Below are the code and all the weights of a small trained network. Each question names an input and a class and asks about switching units off, where a switched-off unit gives its printed mean instead of its output.

import numpy as np


def w(rows, s, z=0):
    codes = np.array(rows[::2]) - 128.0
    scale = np.full(codes.shape[1], s)
    scale[-1] = z or s
    return codes * scale


def norm(h):
    return h / np.sqrt((h * h).mean(-1, keepdims=True) + 1e-5)


def f(y):
    return y / 2 * (1 + np.tanh(0.7978845608 * (y + 0.044715 * y**3)))


def log_softmax(a):
    a = a - a.max(-1, keepdims=True)
    return a - np.log(np.exp(a).sum(-1, keepdims=True))


def net(x, mask):
    res = np.array(x, float).reshape(1, 7) / 4 @ E
    u = 0
    for l in range(3):
        y = f(norm(res) @ A[l][:, :-1].T + A[l][:, -1])
        res = res + np.where(mask[u : u + 5], y, B[l][:, -1]) @ B[l][:, :-1]
        u += 5
    return log_softmax(norm(res)[-1] @ U[:, :-1].T + U[:, -1])


A, B = {}, {}
E = w([
[70,51,115,199,159,139,82,211],'x0',
[218,128,92,128,165,141,99,106],'x1',
[206,175,187,172,243,141,200,97],'x2',
[59,161,149,137,118,77,3,96],'x3',
[167,107,195,69,93,131,96,69],'x4',
[115,135,71,149,56,44,114,162],'x5',
[174,121,160,66,136,187,59,163],'x6',
],0.0023)
A[0] = w([
[163,144,94,86,88,109,52,107,58],'0.n1',
[96,178,149,117,3,82,155,81,190],'0.n2',
[137,178,182,71,107,176,228,100,3],'0.n3',
[234,62,95,133,137,130,157,170,39],'0.n4',
[158,187,115,147,149,75,145,62,3],'0.n5',
],0.0041,0.0021)
B[0] = w([
[99,73,136,188,168,73,148,94,149],'0.n1',
[84,4,162,42,201,101,102,207,253],'0.n2',
[96,156,107,141,151,78,50,194,174],'0.n3',
[50,122,148,111,103,171,104,185,155],'0.n4',
[195,160,128,116,138,152,185,89,128],'0.n5',
],0.0038,0.002)
A[1] = w([
[170,168,228,61,88,143,41,5,135],'1.n1',
[28,120,114,220,187,90,216,171,94],'1.n2',
[196,175,95,186,142,2,176,85,5],'1.n3',
[156,112,33,87,135,121,95,88,126],'1.n4',
[5,126,101,202,99,65,20,123,107],'1.n5',
],0.0039,0.0015)
B[1] = w([
[56,80,142,195,193,94,157,106,227],'1.n1',
[90,80,149,113,194,91,134,52,228],'1.n2',
[155,223,86,164,109,198,170,101,152],'1.n3',
[43,112,144,147,131,151,175,114,154],'1.n4',
[146,146,3,53,105,34,50,211,251],'1.n5',
],0.0047,0.0021)
A[2] = w([
[117,64,69,153,54,182,187,162,45],'2.n1',
[97,86,149,48,3,38,105,122,62],'2.n2',
[157,161,218,100,197,100,109,78,77],'2.n3',
[146,192,38,159,149,119,143,97,1],'2.n4',
[128,92,163,170,203,121,153,109,226],'2.n5',
],0.005,0.00069)
B[2] = w([
[119,116,213,40,124,186,137,100,158],'2.n1',
[51,132,24,79,178,45,111,77,255],'2.n2',
[2,42,153,135,145,140,208,110,195],'2.n3',
[133,138,88,103,126,105,105,9,152],'2.n4',
[67,97,194,47,41,122,141,33,214],'2.n5',
],0.0043,0.0033)
U = w([
[178,138,153,122,112,185,128,189,124],'0',
[157,137,130,193,131,116,76,185,102],'1',
[149,184,168,213,5,95,102,158,5],'2',
[153,175,163,216,10,95,106,159,15],'3',
[92,111,66,92,130,58,88,152,142],'4',
[175,205,88,183,133,122,157,94,126],'5',
[99,92,180,131,150,138,165,94,149],'6',
],0.017,0.019)

Each question gives the input, the list of numbers given to net, and the class t.
The units are the neurons (one row each of A and B). Each row of codes is followed by its name. A weight is (code - 128) times the scale printed after its matrix; where a second scale follows, it is the last column's (A, B and U).
mask holds one flag per neuron, layer by layer. A switched-off neuron (its flag False) gives its mean, the last column of its row in B, instead of its output. The means were averaged over made-up inputs and are rounded, as every weight is.
A unit's drop is (log p(t) with every unit on - log p(t) with that unit switched off) / (log p(t) with every unit on - log p(t) with every unit switched off).
The circuit of an input: a set's keep is (log p(t) with only the set's units on - log p(t) with every unit switched off) / (log p(t) with every unit on - log p(t) with every unit switched off). Starting from the 12 units with the biggest drops (on a tie, the unit counted first), units are removed one at a time, each time the one whose removal leaves the highest keep (on an exact tie, the one counted first), for as long as the keep stays at least 0.8.
circuit, biggest first: the units of the circuit, biggest drop first
most important unit: the unit with the biggest drop
k most important neurons: the k neurons with the biggest drops, biggest first
k most important neurons of layer l: the k neurons of layer l with the biggest drops, biggest first
drop of u: that unit's drop, to one decimal
input [-5,8,-4,-1,-7,-5,7], class 0: most important unit -> 1.n2
input [1,-8,2,-4,-8,4,5], class 6: circuit, biggest first -> (1.n5; 2.n2)
input [-7,-4,4,-6,0,0,-4], class 5: circuit, biggest first -> (1.n3; 0.n3)
input [-7,-1,0,1,-6,-2,3], class 6: 4 most important neurons -> (1.n5; 2.n3; 2.n2; 0.n5)
input [-8,6,-8,-6,-7,3,-6], class 6: circuit, biggest first -> (1.n5; 2.n1)
input [8,6,5,-1,2,2,-8], class 5: 2 most important neurons of layer 1 -> (1.n3; 1.n1)
input [-7,3,0,-8,1,-3,-3], class 0: 2 most important neurons of layer 0 -> (0.n4; 0.n1)
input [-8,-3,5,-2,-3,3,6], class 5: 3 most important neurons -> (1.n2; 1.n3; 0.n3)
input [-7,1,-2,0,-2,-4,-2], class 6: 2 most important neurons -> (1.n5; 0.n5)
input [2,3,2,-1,8,7,8], class 6: 4 most important neurons -> (1.n5; 1.n1; 0.n3; 0.n2)
input [-6,-6,5,6,-8,-1,4], class 6: 2 most important neurons of layer 2 -> (2.n3; 2.n2)
input [-5,7,3,6,5,0,-8], class 6: 2 most important neurons of layer 1 -> (1.n1; 1.n5)
input [-2,4,4,8,-3,8,4], class 5: drop of 0.n4 -> 0.2
input [5,-8,3,5,7,-3,-6], class 4: circuit, biggest first -> (1.n5)
